Below are the code and all the weights of a small trained network. Each question names an input and a class and asks about switching units off, where a switched-off unit gives its printed mean instead of its output.

import numpy as np


def w(rows, s, z=0):
    codes = np.array(rows[::2]) - 128.0
    scale = np.full(codes.shape[1], s)
    scale[-1] = z or s
    return codes * scale


def f(y):
    return y / 2 * (1 + np.tanh(0.7978845608 * (y + 0.044715 * y**3)))


def log_softmax(a):
    a = a - a.max(-1, keepdims=True)
    return a - np.log(np.exp(a).sum(-1, keepdims=True))


def net(x, mask):
    res = np.array(x, float).reshape(1, 7) / 4 @ E
    y = f(res @ A[0][:, :-1].T + A[0][:, -1])
    res = res + np.where(mask, y, B[0][:, -1]) @ B[0][:, :-1]
    return log_softmax(res[-1] @ U[:, :-1].T + U[:, -1])


A, B = {}, {}
E = w([
[193,89,169,138,94],'x0',
[76,255,227,145,75],'x1',
[97,166,111,72,55],'x2',
[206,86,179,26,189],'x3',
[142,90,118,195,11],'x4',
[43,156,43,105,117],'x5',
[100,96,54,222,189],'x6',
],0.0063)
A[0] = w([
[190,62,145,210,142,188],'neuron 1',
[80,244,185,133,130,197],'neuron 2',
[73,255,187,133,132,196],'neuron 3',
[86,113,35,135,180,201],'neuron 4',
[176,61,123,219,168,226],'neuron 5',
[63,130,23,123,172,199],'neuron 6',
[197,116,185,10,150,225],'neuron 7',
[183,105,170,58,147,197],'neuron 8',
[66,231,158,143,23,253],'neuron 9',
[192,114,182,15,152,226],'neuron 10',
],0.0075,0.0029)
B[0] = w([
[212,64,173,205,127,200],'neuron 1',
[44,230,180,161,208,205],'neuron 2',
[58,213,163,160,195,212],'neuron 3',
[72,42,44,131,164,205],'neuron 4',
[187,27,141,211,152,213],'neuron 5',
[40,73,29,91,164,213],'neuron 6',
[177,107,208,10,190,254],'neuron 7',
[178,105,177,70,170,213],'neuron 8',
[70,222,166,128,54,246],'neuron 9',
[179,97,192,1,203,249],'neuron 10',
],0.0067,0.0073)
U = w([
[73,212,159,152,153,3],'0',
[178,109,183,35,182,106],'1',
[125,149,119,128,2,129],'2',
[85,84,10,126,157,229],'3',
[200,83,146,234,134,198],'4',
],0.0095,0.0005)

Each question gives the input, the list of numbers given to net, and the class t.
The units are the neurons (one row each of A and B). Each row of codes is followed by its name. A weight is (code - 128) times the scale printed after its matrix; where a second scale follows, it is the last column's (A, B and U).
mask holds one flag per neuron, in row order. A switched-off neuron (its flag False) gives its mean, the last column of its row in B, instead of its output. The means were averaged over made-up inputs and are rounded, as every weight is.
A unit's drop is (log p(t) with every unit on - log p(t) with that unit switched off) / (log p(t) with every unit on - log p(t) with every unit switched off).
The circuit of an input: a set's keep is (log p(t) with only the set's units on - log p(t) with every unit switched off) / (log p(t) with every unit on - log p(t) with every unit switched off). Starting from all 10 units, units are removed one at a time, each time the one whose removal leaves the highest keep (on an exact tie, the one counted first), for as long as the keep stays at least 0.8.
circuit, biggest first: the units of the circuit, biggest drop first
top k neurons: the k neurons with the biggest drops, biggest first
drop when u is switched off: that unit's drop, to one decimal
input [3,-2,-4,4,4,-2,0], class 4: circuit, biggest first => [neuron 1; neuron 5]
input [-4,-8,-1,7,6,-3,8], class 4: circuit, biggest first => [neuron 5]
input [1,5,-4,7,4,8,3], class 0: circuit, biggest first => [neuron 10; neuron 7]
input [-7,-8,3,3,-1,7,-4], class 3: top 2 neurons => [neuron 6; neuron 4]
input [7,-8,-3,0,4,5,4], class 4: top 2 neurons => [neuron 1; neuron 5]
input [-7,-5,-7,4,4,8,-7], class 3: top 2 neurons => [neuron 6; neuron 4]
input [6,7,3,0,-6,-2,-4], class 0: top 2 neurons => [neuron 2; neuron 3]
input [2,-8,2,-3,6,1,-8], class 2: top 2 neurons => [neuron 10; neuron 7]
input [-1,-2,-2,-1,-4,-2,6], class 3: drop when neuron 6 is switched off => 0.2
input [-8,-2,-6,-7,-5,3,-5], class 3: drop when neuron 6 is switched off => 0.4
input [-2,-7,8,-1,7,-4,1], class 4: drop when neuron 5 is switched off => 0.1
